(in the rows, 128 means zero)
Each row has a class, written after it.
[142 130 118 136  89 123 106 132 126 139 135 137 101 170 125 148 137 143
 126 120 119 127 117 147 138  95 122 121 118 136 114 117 123 100 141 118
 168 198 119 118 145 107 138 134 136 171 123 118 113 133 106 142  70 150
 148 182 137 132 123 161 120 116  88 114 153 129 141 125 129 141 138 153
 110 126 131 131 133 139 126 180 112 130 104 153 133 104 111 149 125 127
 100 141 103 131 127 114 127 130 147 110 140 133 122 115 112  47 117 133
 169 171 119 128 141] => M
[155 194 132 106 171 109 130  82 103 122 130 155 142 144 117 137 135 134
 121 123 150 132 139 120 129  86 123 130 105 140 110 125 121 103 134 128
 147 187  70 131 167 144 136 137 131 129 157 189 112 129 109  62  80 172
 141 130 147 142 131 124 127 126 144 131 150 165 144 126 103 124 126 136
 115 131 140 129 142 123 161 156 142 166 103 136 137 135 129 209  81 116
 106 134 124 125 120 142 136 154 200 103  47 172 138 153 124 145 134 105
 150 101 114 147 150] => D
[154 157 128 125 131 119 118 111 110 129 126 150 133 169 122 132 138 138
 128 119 124 121 129 136 131  92 119 127 114 143 108 121 122  97 139 130
 158 208  90 126 160 125 133 133 131 163 140 152 119 125 115 108  55 157
 152 155 149 132 112 145 123 117 111 129 151 144 141 122 118 134 139 153
 111 125 133 130 142 132 138 171 123 137 103 144 128 131 109 193 113 116
 103 140 113 126 133 118 132 125 166  92  96 150 123 128 120  62 125 121
 153 150 116 134 148] => M
[142 138 125 130 114 122 118 129 123 130 130 133 130 154 125 133 135 131
 124 123 121 119 124 138 130 107 126 125 123 141 112 122 124 108 139 125
 151 178 107 124 146 112 133 129 132 158 125 129 125 128 126 137  87 150
 144 154 138 128 114 139 123 117 105 124 142 129 140 126 126 137 136 145
 115 124 131 128 135 132 121 158 121 125 116 142 134 128 119 151 132 121
 112 138 117 124 137 125 137 123 140 114 123 137 121 121 121  74 124 131
 145 159 118 129 138] => M
[133 131 116 133 104 122  88 131 123 140 143 125 100 162 128 151 133 141
 125 119 130 136 111 145 136 100 137 108 120 131 121 115 126 106 139 126
 165 172 115 117 131 114 140 133 138 164 128 123 103 137 112 131  88 146
 143 169 132 134 130 153 124 123 102 116 152 132 142 124 131 136 137 142
 112 128 128 130 136 139 129 174 118 135 100 152 132  98 112 152 122 130
 112 139 105 127 123 118 126 139 150 118 131 133 126 119 113  55 118 127
 162 152 118 129 139] => D
[142 124 122 134 103 124 113 128 122 130 128 142 129 176 128 138 138 137
 130 123 110 111 127 143 134 103 118 121 123 144 106 120 127  93 145 125
 150 195 111 124 150 107 133 125 131 171 120 126 125 127 125 146  58 150
 149 162 146 122 113 148 120 106  95 124 146 128 134 126 129 139 143 160
 116 119 129 131 134 133 120 168 114 120 117 146 136 131 117 147 135 121
 112 140 112 128 145 114 128 114 136 114 138 136 120 114 122  47 120 136
 149 175 117 129 140] => M
[145 130 120 135 101 121 109 130 123 140 167 137 107 170 135 145 140 143
 127 120 124 124 119 145 136  96 123 126 122 140 110 115 126  99 143 122
 167 203 103 122 145 107 136 132 134 177 120 124 117 132 115 136  69 158
 145 176 148 130 117 155 121 114  92 114 158 129 139 127 128 142 142 141
 110 123 131 129 137 140 125 179 115 126 104 154 132 116 111 158 126 123
 106 140 110 128 127 115 130 128 155 112 130 135 119 117 113  47 121 131
 163 171 117 131 145] => M
[126 163 125 125 129 118 119 102 117 139 141 133  93 145 119 155 124 143
 129 124 155 154 122 133 134 100 140 120 113 125 133 120 124 110 133 128
 165 167 105 118 126 138 143 138 139 133 146 150 103 133 102  89 122 150
 133 154 125 148 152 145 128 134 125 112 153 147 143 128 114 134 121 132
 117 135 134 123 135 132 152 162 131 159  97 149 127  88 117 184  91 133
 115 131 113 130 103 129 124 171 179 116  88 142 135 138 112 104 120 116
 166 108 123 132 142] => D
[123 123 114 139  95 121 108 132 128 142 148 128  92 160 127 152 131 140
 127 120 130 140 112 149 140 100 131 116 121 131 125 125 130 107 139 122
 166 177 123 115 127 116 141 134 137 158 121 114 109 135 110 139  95 142
 140 174 127 136 133 155 123 121  96 107 153 125 131 120 132 139 134 146
 113 129 127 128 131 139 129 175 117 136 109 155 130  89 111 137 123 133
 113 137 107 134 116 117 125 140 141 119 142 124 122 120 114  47 119 130
 165 156 122 126 139] => D
[152 141 124 127 113 123 116 125 119 126 123 138 139 164 123 132 137 137
 128 118 114 111 127 139 131 104 116 124 123 142 110 124 122 105 143 123
 146 188 101 129 158 121 130 130 131 166 123 133 130 124 125 129  61 150
 146 157 143 121 107 143 123 113 100 124 144 128 137 128 125 142 137 152
 120 123 130 132 136 134 124 162 117 123 118 142 135 140 119 162 131 116
 109 138 114 122 144 120 137 113 141 114 123 136 121 123 128  63 125 134
 140 166 118 131 142] => M
[143 117 125 134 105 131 115 132 132 128 125 137 135 161 130 130 141 136
 130 120 108 110 128 139 132 106 116 130 126 134 108 123 127 109 141 123
 146 179 118 122 146 105 127 127 130 171 117 124 133 125 127 158  68 144
 148 156 138 119 102 147 123 112  95 125 138 118 133 124 133 139 144 153
 116 122 129 137 134 134 114 157 115 117 123 138 131 138 114 134 143 119
 113 138 111 129 145 114 133 103 124 113 152 130 119 113 132  49 122 136
 137 181 122 127 142] => M
[120 129 113 139  95 121 109 136 131 139 145 125  84 160 127 153 129 144
 126 119 132 149 115 145 141 100 129 117 124 130 128 114 129 101 141 123
 172 169 122 113 130 113 142 137 139 167 120 114 105 139 105 133  95 145
 138 176 127 139 136 165 122 122  94 106 157 131 140 127 128 137 132 146
 112 128 128 129 132 140 130 180 115 134 102 155 129  85 108 141 119 135
 113 137 105 134 120 115 126 144 148 118 142 129 122 119 111  47 113 129
 172 151 118 130 137] => D
[152 168 122 119 139 115 118  99 112 125 123 144 125 162 124 146 138 141
 128 126 140 129 133 129 123  85 125 124 115 140 111 118 122  98 141 126
 160 198  88 123 157 130 137 134 132 153 139 155 115 125 113  95  71 164
 150 155 146 136 122 140 125 124 119 127 151 147 141 123 113 133 133 147
 112 129 135 132 142 127 143 167 121 149 103 146 138 122 116 201 102 118
 104 137 114 126 126 124 131 143 177 108  80 153 128 137 118  89 127 118
 156 132 119 138 150] => D
